Look-ups in named tables: a row name and a column name give one cell, copied from the table.

bagoga =
,zik,daritu
rovarud,5119,5666
sep,1521,6625
dal,5667,3049
kal,4007,7109
fet,4198,8358
nek,3347,6392
tusuver,5934,6235
vavapaf,7729,6113
suk,3854,4231
gifizop,4982,4676
sodude,5237,4833

zik of sodude is 5237
daritu of sodude is 4833
daritu of fet is 8358
daritu of nek is 6392
zik of rovarud is 5119
zik of tusuver is 5934
zik of dal is 5667
daritu of kal is 7109
zik of vavapaf is 7729

nobupuv:
columns: neluke, binate, daf, lidoni, ludal
semez: [0.12, 0.48, 0.76, 0.06, 0.59]
misuva: [0.57, 0.66, 0.34, 0.39, 0.60]
til: [0.65, 0.64, 0.16, 0.14, 0.43]
bug: [0.68, 0.31, 0.09, 0.56, 0.13]

lidoni of bug: 0.56
neluke of bug: 0.68
ludal of misuva: 0.60
lidoni of misuva: 0.39
neluke of til: 0.65
neluke of misuva: 0.57
binate of semez: 0.48
binate of til: 0.64
ludal of bug: 0.13
neluke of semez: 0.12
ludal of semez: 0.59
binate of misuva: 0.66
ludal of til: 0.43

misigo:
	ven	nubu	dake	bakugu	mep
zur	6552	5271	8945	7130	4663
dap	3557	3350	7978	2960	4177
vogide	3905	3157	7101	3092	4683
kun	6288	6890	2591	7155	5148
selapag	7322	4761	9221	7823	5286
zep	5331	7829	2362	6611	4265
gidibe	5482	4851	3800	5413	5547
ruleta	4941	6047	3521	5352	4741
pobe	7210	4320	6813	7092	6029

mep of dap is 4177
ven of ruleta is 4941
bakugu of vogide is 3092
nubu of gidibe is 4851
bakugu of selapag is 7823
nubu of zep is 7829
mep of vogide is 4683
dake of dap is 7978
ven of zur is 6552
nubu of selapag is 4761
ven of vogide is 3905
ven of pobe is 7210
bakugu of pobe is 7092
mep of zur is 4663

Table mutuvo
	nog	bodat	vileva	nofoniv	pefum	kita
sulalet	137	136	143	143	136	142
puravi	150	141	133	176	174	144
vezoro	163	92	167	137	81	108
gafafi	85	168	175	97	185	141
kor	96	129	206	99	184	139
rol	144	152	126	108	134	161
des	146	133	153	144	128	140
ramilab	122	133	181	106	125	118
fereker	58	142	200	84	139	114
zelela	166	162	128	91	132	153
buz	157	113	125	200	93	94
fal	143	151	123	135	122	167
guro	177	119	68	193	75	139

What is the pefum of gafafi in mutuvo?
185
What is the nofoniv of buz in mutuvo?
200
What is the nog of zelela in mutuvo?
166
What is the bodat of ramilab in mutuvo?
133
What is the pefum of vezoro in mutuvo?
81
What is the nog of sulalet in mutuvo?
137
What is the pefum of fal in mutuvo?
122
What is the vileva of zelela in mutuvo?
128
What is the nog of puravi in mutuvo?
150
What is the pefum of kor in mutuvo?
184

tul:
	fepaga	lan	bem	tez	bet
nolitap	3.3	0.7	7.4	3.8	-0.1
tages	1.1	-3.7	2.5	-0.8	2.2
zirek	1.2	4.8	-3.4	3.6	-0.8
gigonu	-3.6	-7.9	4.1	-7.9	0.8
mesi	2.4	0.3	-2.2	2.3	1.9

bem of tages = 2.5
bet of zirek = -0.8
lan of zirek = 4.8
bet of gigonu = 0.8
bem of mesi = -2.2
lan of tages = -3.7
bem of zirek = -3.4
bem of gigonu = 4.1
tez of mesi = 2.3
tez of gigonu = -7.9
lan of nolitap = 0.7
bet of mesi = 1.9
bet of tages = 2.2

fepufid.tsv
	nopur	nuvokab	tiko	som	govos	rami	tazenu	latiz
detupu	7.303	0.823	2.808	2.227	3.546	3.042	4.884	7.432
pizu	4.633	5.817	5.105	5.523	5.320	6.103	5.152	5.390
sopimu	4.798	6.839	5.901	4.823	4.785	6.138	5.978	5.827
bezevob	2.987	6.372	3.980	6.872	6.699	7.862	3.132	5.016
mikomon	7.258	0.615	1.956	1.641	4.055	3.332	3.508	8.192
simopa	6.851	1.194	1.971	1.979	4.420	3.919	3.196	8.167

pizu, nuvokab: 5.817
mikomon, latiz: 8.192
simopa, nopur: 6.851
mikomon, tazenu: 3.508
simopa, nuvokab: 1.194
mikomon, rami: 3.332
bezevob, nuvokab: 6.372
bezevob, rami: 7.862
mikomon, tiko: 1.956
pizu, tazenu: 5.152
pizu, som: 5.523
detupu, rami: 3.042
Which row has the largest nuvokab? sopimu

sevebot:
fields: famed, zegok, digem, liv, vozotav, vuke
kozuv: [0.4, 0.2, -0.2, 0.0, 0.0, 0.4]
pilitur: [-0.4, 0.2, 0.6, -0.3, 0.4, 0.0]
soguz: [0.6, -0.3, -0.5, 1.0, -0.6, 0.0]
bafe: [0.6, 0.0, -0.5, 0.1, -0.4, 0.3]
bab: [0.4, 0.0, -0.2, 0.8, -0.1, 0.0]
pabosep: [-0.4, 0.4, 0.5, -0.5, 0.5, 0.2]
kip: [0.3, 0.4, 0.0, 0.4, 0.5, 0.3]
nufuf: [-0.2, 0.3, 0.4, 0.0, 0.4, 0.1]
poman: [0.3, -0.2, -0.1, 0.5, -0.3, 0.0]
nodovud: [-0.1, 0.4, 0.4, 0.2, 0.5, 0.1]
namir: [0.2, 0.6, 0.1, 0.8, 0.8, 0.2]
nunip: [0.4, -0.1, -0.3, 0.9, -0.3, 0.0]
pipu: [0.1, 0.3, 0.1, -0.3, 0.3, 0.4]
siran: [0.4, 0.4, 0.1, 0.5, 0.3, 0.2]

zegok of nufuf = 0.3
zegok of kozuv = 0.2
zegok of nunip = -0.1
liv of namir = 0.8
liv of pilitur = -0.3
digem of nufuf = 0.4
digem of pipu = 0.1
liv of bab = 0.8
vuke of nufuf = 0.1
liv of pabosep = -0.5
vuke of pabosep = 0.2
zegok of namir = 0.6
zegok of pilitur = 0.2
digem of pabosep = 0.5
famed of kip = 0.3
famed of pipu = 0.1
digem of namir = 0.1

zalut:
|  | fuvipog | mor | kof | rin | kitonam | tegata | gigugi | nutemos | tuf |
|---|---|---|---|---|---|---|---|---|---|
| leb | -1043 | -2065 | 1232 | -1573 | 4253 | 572 | 1566 | -7745 | -1710 |
| razi | 2160 | 2755 | -1970 | 1394 | -976 | 837 | 694 | -5627 | -5584 |
| bev | 3059 | 3199 | 2298 | -3356 | -1077 | 2724 | -5741 | 5608 | 701 |
| sis | 726 | 1637 | 6433 | 3449 | 2448 | -2181 | 826 | -1469 | 1561 |
| did | -177 | 869 | -2301 | -4709 | 5918 | 495 | -403 | 2930 | -1039 |
| rakomir | -925 | -584 | -7608 | -2752 | 7151 | -3032 | -348 | -4453 | -1440 |
| pebo | 1004 | -1442 | -2019 | 5478 | -7485 | -2157 | 3284 | -1831 | 2872 |
| luz | 758 | 38 | -1355 | -918 | 1126 | 2584 | 487 | -4190 | -662 |
| sug | 5425 | 4631 | -2119 | -516 | -3189 | 4771 | -2791 | -1464 | -3114 |
| dunepe | 2016 | -29 | 1245 | 3840 | -2197 | -409 | -1907 | 3573 | 784 |
| risizis | 3446 | 642 | 5483 | -2469 | -4343 | 4059 | -963 | 1216 | 975 |
| kave | 2166 | -2709 | -5649 | 1514 | -3329 | -10 | 157 | 2834 | 4850 |
| gos | 2778 | -493 | -3166 | 96 | -587 | -2057 | 1604 | -5786 | 630 |
| pege | -506 | -4627 | 2141 | -282 | 3390 | 1948 | 1373 | 4617 | 972 |

razi, tegata -> 837
sis, gigugi -> 826
risizis, mor -> 642
kave, kof -> -5649
dunepe, kitonam -> -2197
dunepe, fuvipog -> 2016
kave, rin -> 1514
gos, tuf -> 630
kave, tuf -> 4850
risizis, kof -> 5483

